Here is a tiny trained network, its code and every weight. The questions are about switching its units off for an input and a class, where a switched-off unit gives its printed mean instead of its output.

import numpy as np


def w(rows, s, z=0):
    codes = np.array(rows[::2]) - 128.0
    scale = np.full(codes.shape[1], s)
    scale[-1] = z or s
    return codes * scale


def norm(h):
    return h / np.sqrt((h * h).mean(-1, keepdims=True) + 1e-5)


def f(y):
    return np.maximum(y, 0)


def log_softmax(a):
    a = a - a.max(-1, keepdims=True)
    return a - np.log(np.exp(a).sum(-1, keepdims=True))


def net(x, mask):
    res = np.array(x, float).reshape(1, 8) / 4 @ E
    u = 0
    for l in range(2):
        y = f(norm(res) @ A[l][:, :-1].T + A[l][:, -1])
        res = res + np.where(mask[u : u + 7], y, B[l][:, -1]) @ B[l][:, :-1]
        u += 7
    return log_softmax(norm(res)[-1] @ U[:, :-1].T + U[:, -1])


A, B = {}, {}
E = w([
[135,140,95,144,141],'x0',
[148,112,64,47,125],'x1',
[146,43,105,206,2],'x2',
[45,30,137,131,235],'x3',
[103,157,133,123,118],'x4',
[126,134,115,126,116],'x5',
[124,127,108,133,133],'x6',
[162,111,81,165,165],'x7',
],0.0097)
A[0] = w([
[76,128,60,68,106,166],'L0N0',
[8,122,117,32,46,111],'L0N1',
[106,44,166,118,43,97],'L0N2',
[107,17,45,159,51,181],'L0N3',
[117,184,142,188,113,3],'L0N4',
[132,40,143,155,189,108],'L0N5',
[237,160,142,136,166,114],'L0N6',
],0.013,0.0049)
B[0] = w([
[137,59,22,132,119,183],'L0N0',
[112,121,22,174,125,185],'L0N1',
[167,153,108,248,172,201],'L0N2',
[167,104,79,203,165,255],'L0N3',
[123,65,156,139,135,145],'L0N4',
[59,123,93,140,76,205],'L0N5',
[74,123,74,134,91,175],'L0N6',
],0.014,0.0094)
A[1] = w([
[193,120,99,104,159,2],'L1N0',
[92,70,50,146,87,196],'L1N1',
[33,120,176,178,91,169],'L1N2',
[122,10,118,104,128,78],'L1N3',
[95,182,120,19,188,239],'L1N4',
[119,175,248,219,164,196],'L1N5',
[239,191,130,107,43,48],'L1N6',
],0.012,0.0052)
B[1] = w([
[95,123,51,151,93,130],'L1N0',
[101,119,79,174,87,246],'L1N1',
[140,71,32,151,102,174],'L1N2',
[69,64,117,170,48,150],'L1N3',
[170,104,130,220,209,182],'L1N4',
[148,39,9,101,106,174],'L1N5',
[63,111,181,157,28,144],'L1N6',
],0.012,0.014)
U = w([
[140,115,117,140,115,206],'0',
[169,47,76,68,97,107],'1',
[146,119,109,139,118,144],'2',
[116,159,117,153,123,131],'3',
[254,157,169,172,221,202],'4',
[21,113,196,95,33,247],'5',
[164,93,116,130,133,2],'6',
[78,98,131,141,111,18],'7',
],0.0093,0.0044)

Each question gives the input, the list of numbers given to net, and the class t.
The units are the neurons (one row each of A and B). Each row of codes is followed by its name. A weight is (code - 128) times the scale printed after its matrix; where a second scale follows, it is the last column's (A, B and U).
mask holds one flag per neuron, layer by layer. A switched-off neuron (its flag False) gives its mean, the last column of its row in B, instead of its output. The means were averaged over made-up inputs and are rounded, as every weight is.
A unit's drop is (log p(t) with every unit on - log p(t) with that unit switched off) / (log p(t) with every unit on - log p(t) with every unit switched off).
k most important neurons: the k neurons with the biggest drops, biggest first
top k neurons in layer l: the k neurons of layer l with the biggest drops, biggest first
drop of u: that unit's drop, to one decimal
input [1,-2,6,1,1,4,-2,-5], class 4: top 2 neurons in layer 0 => (L0N2 L0N3)
input [3,2,-7,-2,-4,-1,-4,-5], class 4: top 2 neurons in layer 0 => (L0N5 L0N3)
input [7,-6,2,-8,-3,7,-3,2], class 5: 3 most important neurons => (L1N6 L0N2 L0N3)
input [-1,-8,-6,-5,-2,1,0,4], class 1: most important neuron => (L1N5)
input [-5,3,-8,-2,1,8,-6,-2], class 4: top 2 neurons in layer 0 => (L0N5 L0N3)
input [7,-4,8,1,2,8,4,-5], class 4: 2 most important neurons => (L0N3 L0N2)
input [-7,2,8,-4,2,6,4,-6], class 4: top 4 neurons in layer 0 => (L0N2 L0N3 L0N5 L0N6)
input [-4,-6,1,-8,2,-1,6,-2], class 5: top 2 neurons in layer 0 => (L0N3 L0N2)
input [1,1,-1,-8,-2,-4,4,-5], class 5: 2 most important neurons => (L1N6 L0N3)
input [-5,2,8,-5,1,-7,-4,-5], class 4: top 4 neurons in layer 0 => (L0N2 L0N3 L0N5 L0N6)
input [0,-3,-8,-3,6,0,-4,4], class 4: top 2 neurons in layer 1 => (L1N4 L1N1)
input [-6,-4,-8,-2,-4,1,7,7], class 4: top 2 neurons in layer 1 => (L1N4 L1N1)
input [-2,-1,8,1,6,3,-1,-1], class 4: top 3 neurons in layer 0 => (L0N2 L0N3 L0N5)
input [0,1,-1,-8,4,-8,4,-7], class 5: drop of L1N0 => 0.0
